Each row of numbers stands for one node and depends on some of the facts below. Use the named rows to name the rest.

Named rows:
[  2  25  14 -48 -23 -16  45 -22   9  19 -22  44  14 -22 -12 -14 -19   4
   1   1  15  17  -3   7 -11   0 -11  -2  -1] : plosal
[  2  -4  -4 -53 -26 -13  89   8  -6  14 -27  19  17 -20  -8 -15  -9  14
 -21   3  14  32 -21 -25 -15 -22 -15   1 -13] : giti
[ 14  16  -3 -54 -26  14  39  20  -5  39 -22  32  15 -19 -11 -13 -14  52
  -3  17  40  48 -31 -20 -12 -20 -22  -2  -9] : pleskam
[ -8   1  19 -31 -25 -14  33 -22   6  27 -10  23  11 -18  -3 -21 -16   7
 -16  -1  18  21 -34  14  -6 -19  -5  -2   0] : sedrem
[-11  -4  -4 -53   0 -16  29 -29  -8  17 -28  12  39 -20 -11 -17  -2  21
 -19  22  17  19 -27 -24 -11 -21 -16  -4   9] : gragus
[  6  32  12 -51 -26 -15  53 -15   9  19 -26  49  12 -21 -11 -14 -17   7
   4  10  16  21   5   7 -11   5 -12  -2  -3] : breto
[ -6  -3  -3 -54 -23  -8  28 -30  -7   9 -26  10  31 -17  -8 -16  21  -1
   2   9  15  19 -33 -23 -15  -4  -9   0   8] : drofel
[-13  -3  -3 -54 -22 -14  29 -27  -8  11 -25  11  57 -19  -5 -18  12   1
 -14  15  15  24 -35 -24 -12 -21   9   2  -6] : pufol
[ -8  -3  22 -54  -5  -5  30 -30  14  10 -11  40  14 -20   4 -22 -16   4
  18 -23  24  20 -31  15   2 -10  -9   1  -8] : lebra
[-10  -4  17 -51 -11  -8  28 -28  12  12 -10  39  14 -21   5 -19 -16   3
  17 -22  23  21 -28  12   0 -13  -8  -1  -7] : plava
[-11  -2  -5 -53 -11   4  30 -26  -8  11 -30  12  27 -22   1 -14  19   2
   4  18  19  20 -35 -23  -6 -11 -14  -1  -2] : musti
[-16   1   7 -43 -15 -16  32  -4  45  28 -27  10  25 -21  -5 -23 -18   4
 -12 -26  19  30 -29   7 -15 -21  30  14 -10] : legral
[ -3   1  -5 -53 -25   1  30 -26  -6  59 -26  12  22  -4   1 -13   3  16
  -8 -21  46  64 -19  -6 -14 -18 -21   5   0] : misike
[-14  -4  -5 -52 -17  -6  67  -8  -5  19 -28  10  16 -20  -6 -16  10   2
 -19 -25  14  38   2 -26 -14 -19  -5  -2 -11] : raklun
[-10   0  -3 -53 -24 -10  30 -28  -9   8 -28   9  25 -18   3  -6  17   3
   1  13  18  18 -33 -24 -13 -16  -7   0   8] : visten
[-12  -3  33 -46  -8 -15  33 -10  13  12 -18  34  15 -20   1 -20 -17   2
   7 -15  38  19 -34   1  -7 -18   1  -2 -12] : plokla
[-10  -3  -2 -53 -23 -17  29 -27  -8  13 -28  12  32 -16   7 -14   7   3
 -12  11  15  29 -33 -26 -10 -22   1  -2   8] : trefogrek

How the nodes are related:
ρ: points at; κ: belongs to class
ρ(balok, binam); ρ(balok, mifon); ρ(baska, ziplel); ρ(baska, bafar); ρ(bavek, disti)
ρ(braflo, stagofel); ρ(bredrun, sugas); ρ(bredrun, trabrum); ρ(bredrun, kadis); ρ(breto, sotak)
ρ(breto, lofus); ρ(breto, sedradrom); ρ(breto, zeplon); ρ(brubabros, raklun); ρ(brubabros, skogrimu)
ρ(brubabros, rodo); ρ(drigu, skabek); ρ(drigu, grofli); ρ(drudri, gizal); ρ(drudri, plokla)
ρ(drudri, tiflinu); ρ(falel, musti); ρ(falel, dibo); ρ(falel, teskoton); ρ(falel, tiflinu)
ρ(fegukik, meli); ρ(fegukik, regik); ρ(fegukik, keza); ρ(feklu, vigro); ρ(feklu, gikul)
ρ(festa, stabipin); ρ(festa, klupos); ρ(festa, mifon); ρ(fifim, luvok); ρ(fifim, nupu)
ρ(fifim, nusa); ρ(fipoplo, stena); ρ(flomal, saskotur); ρ(flomal, gaklufon); ρ(flomal, trusan)
ρ(flomal, nupu); ρ(galuk, fliklan); ρ(galuk, boklor); ρ(gegru, stanas); ρ(gegru, redaklek)
ρ(gegru, fliklan); ρ(gegru, rodo); ρ(giti, lofus); ρ(gomom, stabipin); ρ(gragus, plipa)
ρ(grastuso, bronison); ρ(grastuso, trinor); ρ(grastuso, stena); ρ(griskek, visten); ρ(griskek, tanik)
ρ(kimo, postes); ρ(kipa, stofim); ρ(kipa, mapom); ρ(klefem, grofli); ρ(klidrufe, vigro)
ρ(klidrufe, lofus); ρ(klidrufe, pitrul); ρ(klidrufe, skogrimu); ρ(kopok, plipa); ρ(kopok, ziklere)
ρ(kopok, stena); ρ(legaplo, skabek); ρ(legaplo, flipladu); ρ(legaplo, stagofel); ρ(loklor, drofel)
ρ(loklor, mifon); ρ(lugrar, binam); ρ(lugrar, bafar); ρ(menol, kebrer); ρ(menol, zape)
ρ(menol, grofli); ρ(mitos, pufol); ρ(mitos, legral); ρ(mobim, kebrer); ρ(mobim, redaklek)
ρ(mobim, boklor); ρ(mobim, legral); ρ(nege, stanas); ρ(nege, bronison); ρ(nobe, ninun)
ρ(nobe, grulon); ρ(nobe, skidrek); ρ(noskir, postes); ρ(noskir, truskir); ρ(noskir, legral)
ρ(noto, meli); ρ(noto, binam); ρ(nupli, binam); ρ(nupli, grulon); ρ(padem, lofus)
ρ(peskek, lebra); ρ(peskek, klugemin); ρ(peskek, koti); ρ(peskek, gizal); ρ(peskek, broplo)
ρ(plese, breflem); ρ(pleskam, mubrem); ρ(pleskam, pitrul); ρ(plosal, gikul); ρ(plosal, nomas)
ρ(radir, vigro); ρ(radir, breflem); ρ(radri, brima); ρ(radri, grulon); ρ(robur, binam)
ρ(robur, broklek); ρ(robur, staki); ρ(sedrem, nusa); ρ(sepla, fegrom); ρ(sepla, skogrimu)
ρ(skupa, bronison); ρ(skupa, drotrel); ρ(skupum, gikul); ρ(sotas, disti); ρ(sotas, trabrum)
ρ(stetu, stanas); ρ(stetu, tridu); ρ(stodrur, disti); ρ(stodrur, kizades); ρ(stodrur, misike)
ρ(stodrur, trefogrek); ρ(sule, liskekas); ρ(sule, nusa); ρ(tatru, visten); ρ(tedas, staki)
ρ(vadol, dibo); ρ(vadol, plilik); ρ(vadol, fliklan); ρ(vagra, plava); ρ(vagra, koti)
ρ(vagra, konum); ρ(vagra, bropi); ρ(vagra, liflok); ρ(vupil, drotrel); ρ(zuflan, zofledrel)
ρ(zuflan, keza); ρ(zulok, grofli); ρ(zuvan, dibo); κ(bafar, b); κ(balok, a)
κ(baska, a); κ(bavek, c); κ(binam, b); κ(boklor, c); κ(braflo, a)
κ(bredrun, b); κ(breflem, a); κ(breto, a); κ(brima, b); κ(broklek, b)
κ(bronison, d); κ(bropi, a); κ(broplo, c); κ(brubabros, d); κ(dibo, b)
κ(disti, a); κ(drigu, d); κ(drofel, b); κ(drotrel, b); κ(drudri, a)
κ(falel, b); κ(fegrom, d); κ(fegukik, a); κ(feklu, a); κ(festa, b)
κ(fifim, b); κ(fipoplo, a); κ(fliklan, a); κ(flipladu, c); κ(flomal, c)
κ(gaklufon, a); κ(galuk, b); κ(gegru, b); κ(gikul, a); κ(giti, d)
κ(gizal, c); κ(gomom, b); κ(gragus, b); κ(grastuso, a); κ(griskek, a)
κ(grofli, b); κ(grulon, a); κ(kadis, c); κ(kebrer, a); κ(keza, d)
κ(kimo, b); κ(kipa, a); κ(kizades, a); κ(klefem, a); κ(klidrufe, b)
κ(klogror, a); κ(klugemin, a); κ(klupos, a); κ(konum, b); κ(kopok, d)
κ(koti, a); κ(lebra, a); κ(legaplo, c); κ(legral, a); κ(liflok, b)
κ(liskekas, a); κ(lofus, a); κ(loklor, c); κ(lugrar, a); κ(luvok, b)
κ(mapom, d); κ(meli, d); κ(menol, c); κ(mifon, a); κ(misike, c)
κ(mitos, b); κ(mobim, a); κ(mubrem, a); κ(musti, b); κ(nege, b)
κ(ninun, b); κ(nobe, a); κ(nomas, a); κ(noskir, a); κ(noto, a)
κ(nupli, b); κ(nupu, a); κ(nusa, d); κ(padem, c); κ(peskek, d)
κ(pitrul, c); κ(plava, a); κ(plese, b); κ(pleskam, c); κ(plilik, a)
κ(plipa, a); κ(plokla, a); κ(plosal, a); κ(postes, a); κ(pufol, b)
κ(radir, c); κ(radri, b); κ(raklun, d); κ(redaklek, a); κ(regik, d)
κ(robur, a); κ(rodo, c); κ(saskotur, c); κ(sedradrom, b); κ(sedrem, a)
κ(sepla, a); κ(skabek, b); κ(skidrek, a); κ(skogrimu, a); κ(skupa, b)
κ(skupum, b); κ(sotak, a); κ(sotas, a); κ(stabipin, a); κ(stagofel, b)
κ(staki, b); κ(stanas, a); κ(stena, a); κ(stetu, c); κ(stodrur, a)
κ(stofim, a); κ(sugas, b); κ(sule, b); κ(tanik, a); κ(tatru, a)
κ(tedas, a); κ(teskoton, d); κ(tezus, a); κ(tiflinu, d); κ(trabrum, a)
κ(trefogrek, b); κ(trides, b); κ(tridu, a); κ(trinor, a); κ(trusan, a)
κ(truskir, d); κ(vadol, a); κ(vagra, d); κ(vigro, a); κ(visten, b)
κ(vupil, b); κ(zape, a); κ(zeplon, a); κ(ziklere, b); κ(ziplel, a)
κ(zofledrel, a); κ(zuflan, b); κ(zulok, d); κ(zuvan, a)

Which node is each row?
No name comes twice in this set of rows, the named rows included.
[ -8   9  -3 -54 -24  22  32  16  -6  84 -27  10  67 -19  -9 -13   2  28
 -20   0  24  41 -31  10 -15 -20 -19  32 -10]  menol

Now the same nodes, written a new way:
Known rows:
[  7   6 -32   5  -4   2 -14  -5  17  13 -20  16   7   4   2  12 -67  31
  14   5  -4 -41 -23  -4  24  -2  -8 -13  19] : teskoton
[-22   1 -20   8  -4  11  -3  -8  31  17 -34  20  18   8  23  13 -67  19
  15 -23 -10 -37   0 -35  35  -1   5 -34  -3] : giti
[ 11  13   4  -5 -16   7  -7  20 -10  23  -8  15 -14   9 -21  30   2   0
 -12 -15  -5 -15 -16   3  23 -10  27  -9  24] : skabek
[ -6   8 -32  -7 -21   0 -17   9 -13   2 -22 -19  -3   5   8   1   4   4
  -3  21  -1  45 -21 -28 -43  -7 -29  -4  16] : disti
[-13   7 -15  -5 -13  -2  -3  17  -3  -9 -21  -6  -3  13  21  16   5   3
  -8  10  -8  38  -6 -34 -22  -8 -24   2 -15] : stodrur
[ -1   3   9   1 -23   4  -6  30   2   8  -6   5 -10  18  -9  47   4   4
 -20 -36  -2  -5 -15 -12  37  -9  26 -11 -10] : radri
[  1  11  -8  10   1 -12   2  -4  -3  -2 -19   1   2  12  -1  -3   2   6
 -13  40  -6  22   3 -11 -22   9 -13   3  -2] : tridu
[ -1  15 -16   1  12 -12   2  -4  -5  -4 -14   1   1  11   1  -1   1   5
 -15  40  -2  15  -1 -13 -12   5 -17   6   0] : plilik
[  7  10  -4  -5 -16   2 -13  15  -7  21  -6   6 -12  15 -23  31   2   5
 -17 -17   1  -6 -17   3  27  -3  30  -9  18] : pufol
[ -5  16 -28   7  -9  13  -3  13  26   0 -24  38  -7  -5   6  24 -76  25
  -9 -21  -9 -44 -10 -19  29 -23   7   3 -13] : kopok
[-10  10  -9  -4   8 -11   5  10   0 -12 -16   7  -1  19  19  15   4   6
 -11  20 -10  22   3 -26  -3  -1 -19   8 -24] : noskir
[  1  16  22   1   4   7  30  21  -8  -7 -19  29  -2   4  22  10   9  -6
   6  26 -30  -1   8 -31 -13 -19 -24   7  -9] : klefem
[  0  14 -10   6   4  -7   3  -3  -3  -3 -18  -1   1   9   0  -5   0   1
 -15  37  -2  18   1 -13 -18   4 -16   6   1] : lebra
[ -3   6   1 -10 -16   2  -8  29  -2  13  -6  14 -16  22  -6  49   2   7
 -16 -35  -7  -1 -14 -10  38 -10  29  -6  -7] : kimo
[-10   0   6  -6 -15  16 -11 -13   1  18 -31  42 -41  12  29   6 -13   2
  10  -7  21 -18 -32  11  29  13  -4 -15 -67] : radir
[ -8  11  -5  -3   2  -7   6  10   2 -12 -18   4  -1  15  17  12   1   1
 -15  18  -8  23   4 -27  -6  -5 -18  12 -23] : griskek
[-18  -1 -14  -7 -17  13 -22 -16  -8  21 -25  36 -32  -7   3  -4 -10   2
  11  15  23 -28 -39  25  11  10  -3 -21 -44] : kadis

Rows to name:
No name comes twice in this set of rows, the named rows included.
[  7   6   1   3 -11  17  11  19  14  11 -23  42   3   1  23  26 -59  24
  31  -8 -30 -56 -15 -22  26 -22 -13 -14   7]  drigu
[-12  24  -9   5   1  -1  14  14   6 -18 -21  22 -11   3   5   9  -8  -1
 -35  12  -8  16  14 -27 -11 -15  -2  21 -31]  fipoplo
[-45  -5  -5  -8  -8  17 -11 -22   6  23 -37  44 -21  -2  24  -3 -11  -9
  11 -12  19 -28 -16  -4  29  10   9 -39 -68]  padem
[  0  11 -13   6   8 -16   2  -4  -6  -3 -15   3   1  14   0   0   3   8
 -10  41  -6  20  -1 -12 -17  10 -15   2  -1]  redaklek
[ -4   4  -4 -11  -7  -8  -8  27  -4  13   0  20 -15  27  -5  56   6  15
 -13 -32  -8  -3 -18  -8  44  -4  28 -11 -10]  galuk
[  7  -1 -23  33 -28  -6 -10  -1  23  14 -27  34   1   4 -10  15 -68  44
  10   4 -19 -25  -9   0   0  10  15 -19   0]  bronison
[-12  11 -19 -11  24 -21   8   7  -4 -14  -6  13  -4  22  18  24   6  11
 -13  24  -8  19  -3 -25   9   0 -20   8 -26]  vadol
[  3  -5  21  18 -28   6  -1  29   6  -2   0 -11  -3  13 -16  47   7   0
 -29 -35   7 -12 -17 -14  43  -8  19 -19 -18]  nupli
[-18   0 -10  -6 -13  12 -19 -22  -4  24 -28  38 -30  -4   5  -8 -12  -1
  11  13  24 -29 -33  22  15  14   0 -24 -44]  pitrul
[ -6  10  -8 -19  -1  -2  -8  27  -4  10   1  17 -19  21  -6  53   3   8
 -20 -34  -2  -8 -19 -10  49 -12  25  -4  -5]  falel
[ -3   5   0  -9 -28   7 -13  32  -3  14 -10   7 -16  18  -5  49   3   5
 -14 -39  -4   5 -18 -15  29 -13  26 -10  -2]  bredrun
[ 20  18  31  -5 -15  21  17  32 -22  27  -7  41 -15  -1 -16  27   9  -8
   9  -8 -26 -39 -13  -1  19 -25  21 -12  38]  grofli
[ 20  20   5  11   6  -1   9 -13   0   3 -25  -5  -5  24  13 -14  -6   0
 -15  33   4  30   1 -17 -13  15 -15   8   6]  vigro
[  5  10  -3  -3 -17   4 -11  13  -5  22  -9   7 -10  13 -23  27  -1   1
 -18 -18   1  -7 -13   1  25  -3  33 -13  20]  sedradrom
[ -4  11 -22  -1  20 -24   1  -6  -8  -5  -7   7   0  18   1   7   5  13
 -10  43  -6  20  -4 -11  -9  12 -16   2  -3]  fliklan

Now the same nodes, written a new way:
Known rows:
[  0  26  29 -33  13  27  -5 -22   3 -29  27  -8  23  -9  23  33 -15 -48
 -67  18  17  11  -2  -8  31  -1  29 -35] : breto
[-27   9  10 -53   5  30   8  12  12 -15  22  -5  30  17  52  34 -41   6
 -55   6  18 -19 -34 -12  -4   8  78   6] : binam
[ -6  36  31 -43  15  23  17  -1  -6  -2  11 -12  21 -16  41  48 -31 -42
 -57  23  25  -1 -17   6  25 -19  64 -28] : ziplel
[-20  17   7 -21  11  26 -15 -26  19 -30  20   6  31  20  40  23 -24  10
 -53  -7  -2   8 -20 -22 -17  20  66   9] : vupil
[-21   6  18 -32  10  28   4 -12  27 -18  21  -5  23  15  35  32 -40   2
 -44  -4   3  -2 -32 -12 -13  11  95  16] : drotrel
[-20  17   8 -22  10  27 -14 -25  20 -31  21   5  30  20  40  24 -24  10
 -54  -7  -1   6 -20 -22 -17  20  66   9] : skupa
[-22   5  18 -27  13  29   5 -20  26 -11  21  -6  28  14  37  28 -45  -3
 -39  -8  -5  -3 -32 -13 -13  12 100  20] : ziklere
[-23  43  -5 -66  19  61  23 -25   1 -29 -14  39  10  -7   3  47 -18 -28
 -67  11  16   1 -39 -18 -11  24  25  -1] : flomal
[  3  44  23 -22  10  21  -9 -15  -5 -27  12  -2  10  -1  25  42  -5 -32
 -65  16  27  21  -4   6  13 -14  38 -30] : zuvan
[-26  20  -2 -42   4  29 -11  -1   4 -29  20   4  37  21  57  26 -25  14
 -64   4  15  -9 -21 -21 -10  16  50  -2] : festa
[ -6  36  30 -42  15  23  17  -1  -7  -3  11 -12  21 -16  41  47 -30 -43
 -57  23  26  -1 -17   6  25 -19  63 -28] : mifon
[ -5  47  20 -33  16  22  -2 -14 -13 -14   9  -2  29 -12  46  39 -15 -35
 -66  21  20   9  -4  -4  19 -10  36 -35] : fegukik
[-17  57  20 -14   9  11  12  40   4 -21   7 -52  37 -35  24  67 -14 -48
 -51  -8  -2  -8 -26   0  43 -22  52  -6] : stofim
[  2  32  28 -30   5  33   0  -2 -12  -5  14 -13   5   5  16  42 -27 -50
 -52  12  30   3 -21  30  20 -31  62 -18] : klugemin
[-11  12  10 -53  18  60   0  -8  12 -36  -6  26  23 -15  -3  44 -14 -34
 -66  18   1  -6 -24  -5  -3  41  19 -10] : pleskam
[-33  32  -7 -53   1  33   8 -26   8 -35  27  12  18  32  40  24 -26   9
 -65  -6  26   0 -32 -38  -6   7  49   7] : fifim
[-48  47  23 -21  12  28  35  73  34 -19  -4 -31  49  12  17  46   5 -43
 -22   4 -26 -14 -36 -12  10  -9  42  -2] : mapom

Rows to name:
No name comes twice in this set of rows, the named rows included.
[-29  34  19 -25   8  49   5  17  10 -17   2  19  25  58  14  13   8 -37
 -33  21   2   7 -18   7 -18 -10  25 -20]  peskek
[ -3  35  39 -17  25  22  12 -34   8   2  10 -13  19 -17  27  40 -35 -51
 -42   9   0  15 -15   4  15 -15  84 -15]  plipa
[-13  17  10 -41   4  21  -8   3  25 -48  22   3  13  23  40  38  -8  28
 -66   6  22  11 -14 -20 -15  16  57   2]  mitos
[-31  18  32 -38  16  43  17  11  31 -29  16  15  37  39  16  12   6 -42
 -38  30  -5   5 -11 -20  -3  11  18 -30]  giti
[-16  31   1 -55  21  56   3   0  -3 -23 -22  31  29 -17  20  49 -15 -22
 -66  21   4  -8 -27  -2 -15  33  25 -10]  loklor
[-18   4  14 -42  -2  32  -2  12  18 -26  24  -6  11  29  30  37 -32   6
 -53   1  25  -9 -33   2 -11   2  82  12]  musti
[-18   3  15 -43   0  30   1  12  21 -27  25  -6  11  26  31  37 -31   8
 -53   2  24  -8 -32  -1 -10   3  83  11]  dibo
[ 14  18  16 -89  37  77  25   9   5  -3 -12   6  12 -10   4  50 -24 -18
 -49  10 -18   0 -28  11   7  15  45  24]  flipladu
[  2  31  28 -30  13  24  -5 -22   2 -30  23  -7  20  -9  24  36 -12 -43
 -66  19  19  14  -2  -6  25  -3  33 -34]  sepla
[-29  25  32 -34  18  39  19  12  31 -28   8  16  30  39  19  17   9 -34
 -36  30  -4  12 -11 -17 -10   7  26 -28]  brubabros
[-16  13   8 -36   5  28 -12  -7  19 -41  25   3  23  24  38  28 -17  16
 -62   0  13   5 -18 -19 -13  17  57   5]  gegru
[-30  23  34 -37  12  43  29  32  26 -11   3   8  15  46  12  27  -4 -40
 -25  28   9   2 -28  10 -13 -14  55 -17]  tiflinu
[-34  21   3 -63   1  35  26 -13  16 -23  29   1  11  28  35  33 -42   2
 -55  -4  31 -11 -44 -28   0  -2  77  14]  luvok
[-10  16  10 -53  12  65   7  12   2 -15 -17  19   4  -3 -10  54 -27 -36
 -53  13  14 -13 -43  30 -14  14  53   7]  gizal

